Here is a tiny trained network, its code and every weight. The questions are about switching its units off for an input and a class, where a switched-off unit gives its printed mean instead of its output.

import numpy as np


def w(rows, s, z=0):
    codes = np.array(rows[::2]) - 128.0
    scale = np.full(codes.shape[1], s)
    scale[-1] = z or s
    return codes * scale


def f(y):
    return np.maximum(y, 0)


def log_softmax(a):
    a = a - a.max(-1, keepdims=True)
    return a - np.log(np.exp(a).sum(-1, keepdims=True))


def net(x, mask):
    res = np.array(x, float).reshape(1, 8) / 4 @ E
    y = f(res @ A[0][:, :-1].T + A[0][:, -1])
    res = res + np.where(mask, y, B[0][:, -1]) @ B[0][:, :-1]
    return log_softmax(res[-1] @ U[:, :-1].T + U[:, -1])


A, B = {}, {}
E = w([
[99,177,157,233,210,196],'x0',
[128,129,123,131,125,130],'x1',
[116,128,151,109,150,113],'x2',
[103,173,151,100,130,123],'x3',
[232,230,73,68,191,150],'x4',
[122,131,138,119,137,122],'x5',
[133,133,126,131,118,134],'x6',
[102,72,102,62,143,255],'x7',
],0.012)
A[0] = w([
[109,148,111,93,109,112,54],'neuron 0',
[169,172,92,139,172,142,141],'neuron 1',
[164,120,144,175,166,42,80],'neuron 2',
[212,143,93,105,186,126,137],'neuron 3',
[122,196,133,173,108,50,77],'neuron 4',
[141,87,124,28,86,129,27],'neuron 5',
[130,154,144,154,156,64,75],'neuron 6',
[140,158,167,149,165,156,78],'neuron 7',
[138,163,123,139,128,98,148],'neuron 8',
[78,94,109,45,151,248,66],'neuron 9',
[112,162,108,182,159,169,28],'neuron 10',
[168,136,133,89,57,32,32],'neuron 11',
[124,148,166,210,193,187,78],'neuron 12',
[46,138,170,181,65,152,82],'neuron 13',
[70,91,162,168,119,117,167],'neuron 14',
[135,140,126,162,133,70,134],'neuron 15',
[160,190,150,189,78,93,82],'neuron 16',
[73,153,180,216,196,161,77],'neuron 17',
[138,173,58,91,144,122,125],'neuron 18',
[99,129,124,111,170,80,56],'neuron 19',
[140,170,127,161,95,78,117],'neuron 20',
[242,174,125,104,181,137,143],'neuron 21',
[163,134,171,197,183,165,1],'neuron 22',
[215,166,114,72,204,148,176],'neuron 23',
[48,85,176,160,58,144,175],'neuron 24',
[98,68,159,94,88,94,90],'neuron 25',
[181,90,99,85,72,102,54],'neuron 26',
],0.012,0.0029)
B[0] = w([
[93,140,108,125,120,101,152],'neuron 0',
[89,81,130,112,99,99,200],'neuron 1',
[182,143,155,163,152,171,193],'neuron 2',
[103,126,159,135,97,117,222],'neuron 3',
[166,120,135,151,165,151,205],'neuron 4',
[134,175,53,88,162,130,207],'neuron 5',
[175,128,128,174,140,140,179],'neuron 6',
[99,152,105,116,130,109,169],'neuron 7',
[123,130,162,157,114,145,166],'neuron 8',
[208,128,157,254,179,227,239],'neuron 9',
[146,145,107,91,155,98,179],'neuron 10',
[126,177,97,110,174,129,219],'neuron 11',
[137,172,71,90,158,92,218],'neuron 12',
[94,107,139,95,100,106,200],'neuron 13',
[96,78,160,91,87,104,198],'neuron 14',
[142,121,173,179,169,157,177],'neuron 15',
[140,100,139,134,155,171,192],'neuron 16',
[120,147,84,96,133,109,226],'neuron 17',
[100,120,145,124,114,113,199],'neuron 18',
[156,117,142,111,137,144,144],'neuron 19',
[153,137,151,139,141,168,183],'neuron 20',
[109,78,145,122,49,115,245],'neuron 21',
[142,159,107,99,157,85,187],'neuron 22',
[81,90,159,143,73,90,252],'neuron 23',
[94,83,159,139,96,106,222],'neuron 24',
[144,154,127,106,94,105,186],'neuron 25',
[147,162,85,89,149,121,199],'neuron 26',
],0.012,0.016)
U = w([
[53,95,241,103,3,56,236],'0',
[144,161,207,207,175,213,140],'1',
[99,227,63,47,156,53,5],'2',
],0.013,0.0013)

Each question gives the input, the list of numbers given to net, and the class t.
The units are the neurons (one row each of A and B). Each row of codes is followed by its name. A weight is (code - 128) times the scale printed after its matrix; where a second scale follows, it is the last column's (A, B and U).
mask holds one flag per neuron, in row order. A switched-off neuron (its flag False) gives its mean, the last column of its row in B, instead of its output. The means were averaged over made-up inputs and are rounded, as every weight is.
A unit's drop is (log p(t) with every unit on - log p(t) with that unit switched off) / (log p(t) with every unit on - log p(t) with every unit switched off).
The circuit of an input: a set's keep is (log p(t) with only the set's units on - log p(t) with every unit switched off) / (log p(t) with every unit on - log p(t) with every unit switched off). Starting from the 12 units with the biggest drops (on a tie, the unit counted first), units are removed one at a time, each time the one whose removal leaves the highest keep (on an exact tie, the one counted first), for as long as the keep stays at least 0.8.
units of the circuit, in order: the units of the circuit, biggest drop first
k most important neurons: the k neurons with the biggest drops, biggest first
drop when u is switched off: that unit's drop, to one decimal
input [8,-2,-2,-4,3,0,-3,-7], class 2: units of the circuit, in order -> [neuron 12]
input [8,-1,-1,-7,-7,7,2,4], class 2: 2 most important neurons -> [neuron 12; neuron 17]
input [7,0,-4,0,6,-8,8,0], class 2: 2 most important neurons -> [neuron 12; neuron 22]
input [8,-7,0,-7,6,-5,4,0], class 2: 2 most important neurons -> [neuron 12; neuron 22]
input [1,-3,-2,-5,0,7,4,-1], class 1: 3 most important neurons -> [neuron 23; neuron 21; neuron 5]
input [1,2,3,0,-5,4,8,6], class 1: 3 most important neurons -> [neuron 9; neuron 23; neuron 21]
input [6,-7,-7,-7,6,-6,-2,1], class 0: 2 most important neurons -> [neuron 21; neuron 23]
input [3,6,3,-8,8,-7,4,-8], class 0: 3 most important neurons -> [neuron 21; neuron 9; neuron 23]
input [6,-2,2,-7,-6,6,-2,4], class 0: 4 most important neurons -> [neuron 24; neuron 14; neuron 5; neuron 11]
input [5,3,-4,0,6,7,6,6], class 0: 3 most important neurons -> [neuron 23; neuron 21; neuron 1]
input [-5,7,-6,-2,6,3,6,-6], class 0: 2 most important neurons -> [neuron 9; neuron 21]
input [7,2,0,8,6,2,-7,-4], class 2: 4 most important neurons -> [neuron 12; neuron 17; neuron 22; neuron 10]
input [-7,7,0,3,8,-2,1,-5], class 0: drop when neuron 21 is switched off -> 0.7
input [-4,-6,4,8,0,2,6,3], class 2: units of the circuit, in order -> [neuron 5]
input [3,-7,-1,3,-3,-8,5,-4], class 1: drop when neuron 4 is switched off -> 0.1
input [5,-5,-3,3,-4,-8,-6,-1], class 2: drop when neuron 23 is switched off -> 0.4
